Below are the code and all the weights of a small trained network. Each question names an input and a target symbol and asks about switching units off, where a switched-off unit gives its printed mean instead of its output.

import numpy as np


def w(rows, s, z=0):
    codes = np.array(rows[::2]) - 128.0
    scale = np.full(codes.shape[1], s)
    scale[-1] = z or s
    return codes * scale


def norm(h):
    return h / np.sqrt((h * h).mean(-1, keepdims=True) + 1e-5)


def softmax(a):
    e = np.exp(a - a.max(-1, keepdims=True))
    return e / e.sum(-1, keepdims=True)


def log_softmax(a):
    a = a - a.max(-1, keepdims=True)
    return a - np.log(np.exp(a).sum(-1, keepdims=True))


def net(x, mask):
    ids = ['ΓΩαβεζμσψ'.index(c) for c in x.split()]
    T = len(ids)
    res = E[ids] + P[:T]
    u = 0
    for l in range(2):
        r = norm(res)
        for j in range(3):
            rows = slice(3 * j, 3 * j + 3)
            q, k, v = (r @ M[l][rows].T for M in (Q, K, V))
            z = softmax(np.where(np.tri(T) > 0, q @ k.T / 3**0.5, -1e9)) @ v
            o = O[l][rows]
            res = res + np.where(mask[u + j], z, o[:, -1]) @ o[:, :-1]
        u += 3
    return log_softmax(norm(res)[-1] @ U[:, :-1].T + U[:, -1])


Q, K, V, O = {}, {}, {}, {}
E = w([
[52,103,119,125,153,87,179,64],'Γ',
[95,114,68,155,156,100,213,75],'Ω',
[103,110,126,145,103,113,189,19],'α',
[181,9,175,87,130,203,185,49],'β',
[103,86,192,154,59,107,148,66],'ε',
[146,69,175,133,187,50,158,107],'ζ',
[55,143,155,57,116,51,179,164],'μ',
[124,196,132,70,255,140,180,109],'σ',
[50,135,181,178,244,175,67,148],'ψ',
],0.015)
P = w([
[76,61,205,149,146,150,252,119],'0',
[125,119,159,131,121,138,154,133],'1',
[102,97,71,91,133,132,106,110],'2',
[142,128,165,175,120,140,203,154],'3',
[142,132,153,132,120,124,125,120],'4',
[117,116,60,108,115,112,95,92],'5',
[151,153,147,190,110,117,185,152],'6',
[152,149,152,140,113,102,113,114],'7',
[143,136,69,122,97,106,86,83],'8',
[154,182,133,198,106,100,167,158],'9',
[155,163,155,147,105,78,101,107],'10',
[163,137,67,117,77,106,95,68],'11',
],0.022)
Q[0] = w([
[141,148,162,105,94,94,141,156],'L0H1',
[121,140,145,108,155,125,89,77],'L0H1',
[159,112,110,56,97,172,30,171],'L0H1',
[178,134,136,182,153,83,144,128],'L0H2',
[93,132,135,127,147,127,141,73],'L0H2',
[149,106,93,43,149,121,32,129],'L0H2',
[153,208,144,101,232,102,178,108],'L0H3',
[154,116,124,45,121,171,5,165],'L0H3',
[137,68,149,100,159,64,101,111],'L0H3',
],0.019)
K[0] = w([
[98,134,169,90,106,102,104,175],'L0H1',
[100,77,118,158,122,91,170,113],'L0H1',
[103,15,141,75,144,197,202,155],'L0H1',
[131,192,106,156,91,123,104,143],'L0H2',
[138,108,111,167,103,75,136,131],'L0H2',
[78,44,119,115,121,189,209,132],'L0H2',
[97,206,154,77,234,60,180,111],'L0H3',
[103,44,175,148,174,223,56,164],'L0H3',
[173,4,174,180,162,48,156,99],'L0H3',
],0.016)
V[0] = w([
[87,189,148,96,201,187,111,71],'L0H1',
[142,100,121,10,75,162,231,174],'L0H1',
[204,167,138,2,48,67,148,115],'L0H1',
[183,96,107,97,221,38,194,125],'L0H2',
[129,205,146,110,191,222,160,69],'L0H2',
[80,141,96,120,74,163,193,110],'L0H2',
[147,102,129,178,138,173,165,108],'L0H3',
[156,97,70,129,48,86,111,121],'L0H3',
[111,117,137,163,200,139,147,82],'L0H3',
],0.0093)
O[0] = w([
[70,148,175,94,174,113,114,123,142],'L0H1',
[80,199,79,135,109,55,204,189,137],'L0H1',
[145,182,147,144,60,20,136,61,110],'L0H1',
[158,111,97,96,181,7,107,113,255],'L0H2',
[104,130,124,160,179,156,160,1,166],'L0H2',
[113,151,60,104,55,115,170,79,180],'L0H2',
[156,103,71,157,163,150,100,136,174],'L0H3',
[76,109,143,84,166,107,82,189,82],'L0H3',
[188,128,110,167,106,123,72,115,227],'L0H3',
],0.0098,0.0078)
Q[1] = w([
[167,222,141,83,207,137,108,82],'L1H1',
[158,78,169,182,108,80,206,123],'L1H1',
[145,180,117,7,128,133,162,141],'L1H1',
[85,156,130,103,82,102,78,148],'L1H2',
[147,174,114,128,184,112,125,42],'L1H2',
[202,142,28,94,135,191,62,108],'L1H2',
[90,92,129,194,79,107,109,136],'L1H3',
[142,199,106,110,130,167,76,164],'L1H3',
[111,101,148,216,201,168,111,97],'L1H3',
],0.015)
K[1] = w([
[128,184,234,176,217,138,175,74],'L1H1',
[186,178,23,107,109,76,48,95],'L1H1',
[94,157,169,175,115,54,235,87],'L1H1',
[142,164,158,163,43,158,120,200],'L1H2',
[152,157,96,92,107,39,52,59],'L1H2',
[196,118,9,73,104,231,46,108],'L1H2',
[150,139,82,72,54,214,62,176],'L1H3',
[17,143,136,209,218,170,139,174],'L1H3',
[157,82,155,73,156,189,155,119],'L1H3',
],0.013)
V[1] = w([
[177,188,133,71,108,103,72,158],'L1H1',
[102,57,159,107,139,55,176,120],'L1H1',
[92,75,130,180,155,106,51,134],'L1H1',
[106,89,166,190,96,139,184,150],'L1H2',
[161,138,159,194,151,160,120,123],'L1H2',
[43,73,165,98,208,139,124,121],'L1H2',
[146,120,162,3,153,158,175,108],'L1H3',
[97,136,117,178,122,66,174,135],'L1H3',
[50,178,162,169,162,114,124,155],'L1H3',
],0.011)
O[1] = w([
[126,170,92,182,168,151,220,108,1],'L1H1',
[165,159,140,111,70,118,69,115,243],'L1H1',
[145,25,130,111,115,197,156,109,128],'L1H1',
[179,176,102,151,172,156,136,108,58],'L1H2',
[138,156,73,172,117,122,151,162,42],'L1H2',
[121,253,127,129,134,112,66,148,114],'L1H2',
[161,108,124,67,117,136,234,148,124],'L1H3',
[86,94,144,155,145,182,108,187,234],'L1H3',
[115,40,120,181,93,75,142,116,41],'L1H3',
],0.011,0.0069)
U = w([
[32,127,146,58,110,119,60,203,105],'Γ',
[118,98,2,111,115,121,125,124,155],'Ω',
[111,133,58,154,57,151,154,36,49],'α',
[200,144,80,80,76,154,202,121,119],'β',
[135,172,149,189,44,186,126,176,188],'ε',
[225,123,146,157,154,91,103,220,53],'ζ',
[99,103,183,141,68,89,221,211,169],'μ',
[102,190,147,167,189,106,172,93,145],'σ',
[70,104,186,155,172,204,153,176,253],'ψ',
],0.012,0.0058)

Each question gives the input, a string of symbols that net reads in full, and the target symbol t.
The units are the heads (3 rows each of Q, K, V and O). Each row of codes is followed by its name. A weight is (code - 128) times the scale printed after its matrix; where a second scale follows, it is the last column's (O and U).
mask holds one flag per head, layer by layer. A switched-off head (its flag False) gives its mean, the last column of its rows in O, instead of its output. The means were averaged over made-up inputs and are rounded, as every weight is.
A unit's drop is (log p(t) with every unit on - log p(t) with that unit switched off) / (log p(t) with every unit on - log p(t) with every unit switched off).
The circuit of an input: a set's keep is (log p(t) with only the set's units on - log p(t) with every unit switched off) / (log p(t) with every unit on - log p(t) with every unit switched off). Starting from all 6 units, units are removed one at a time, each time the one whose removal leaves the highest keep (on an exact tie, the one counted first), for as long as the keep stays at least 0.8.
circuit, biggest first: the units of the circuit, biggest drop first
unit that matters most: the unit with the biggest drop
which heads matter: for each layer, one digit per head in row order, 1 if its drop is at least 0.15 and else 0, layers parted by /
drop of u: that unit's drop, to one decimal
input μ ζ α α, target ζ: which heads matter : 010 / 000
input Γ σ ε σ ζ μ ζ Γ σ, target α: unit that matters most : L0H3
input Ω ψ μ ζ μ α ε μ Ω ζ, target μ: which heads matter : 101 / 000
input ψ ζ ψ Ω, target ψ: which heads matter : 000 / 000
input Γ ψ μ μ α Ω, target Γ: circuit, biggest first : L0H3, L1H2
input Γ ψ ζ ε α α Γ, target α: circuit, biggest first : L0H2, L0H3
input μ α Ω ψ μ Γ, target Γ: circuit, biggest first : L1H2, L0H1
input ε ζ Γ β β Ω ζ ε Γ α, target ε: which heads matter : 010 / 000
input Γ μ μ, target Ω: which heads matter : 111 / 000
input μ ε ε ε σ, target σ: which heads matter : 101 / 110
input ε Ω σ σ Γ ψ Γ β μ ζ, target μ: circuit, biggest first : L0H3, L0H1
input ψ α ε β, target ε: circuit, biggest first : L0H2, L1H2
input ψ Γ Ω ζ Ω β, target Γ: which heads matter : 001 / 010
input Ω ζ α Ω σ β ε, target σ: circuit, biggest first : L0H2
input σ ψ α σ, target ψ: which heads matter : 110 / 000
input β ζ Ω ψ μ, target μ: circuit, biggest first : L0H1, L1H2
input Ω σ σ σ Γ β ζ ζ ζ Γ ψ, target ψ: which heads matter : 010 / 100
input ζ β Ω ψ Ω σ Γ ψ ζ ζ, target ψ: which heads matter : 100 / 000
input σ σ ζ Γ μ Γ ζ ε ζ, target α: circuit, biggest first : L0H1, L1H1
input β ψ β ε Ω ψ ζ, target ψ: circuit, biggest first : L0H1
input Γ Ω σ ζ ζ ε σ ζ Γ ε, target ζ: which heads matter : 010 / 000
input ε ε ψ σ σ β Γ β μ μ Γ α, target Γ: which heads matter : 001 / 000
input Ω β σ ζ ε, target ε: circuit, biggest first : L0H2, L1H2
input Γ β ζ ζ α μ ψ σ, target σ: drop of L0H1 : 0.1
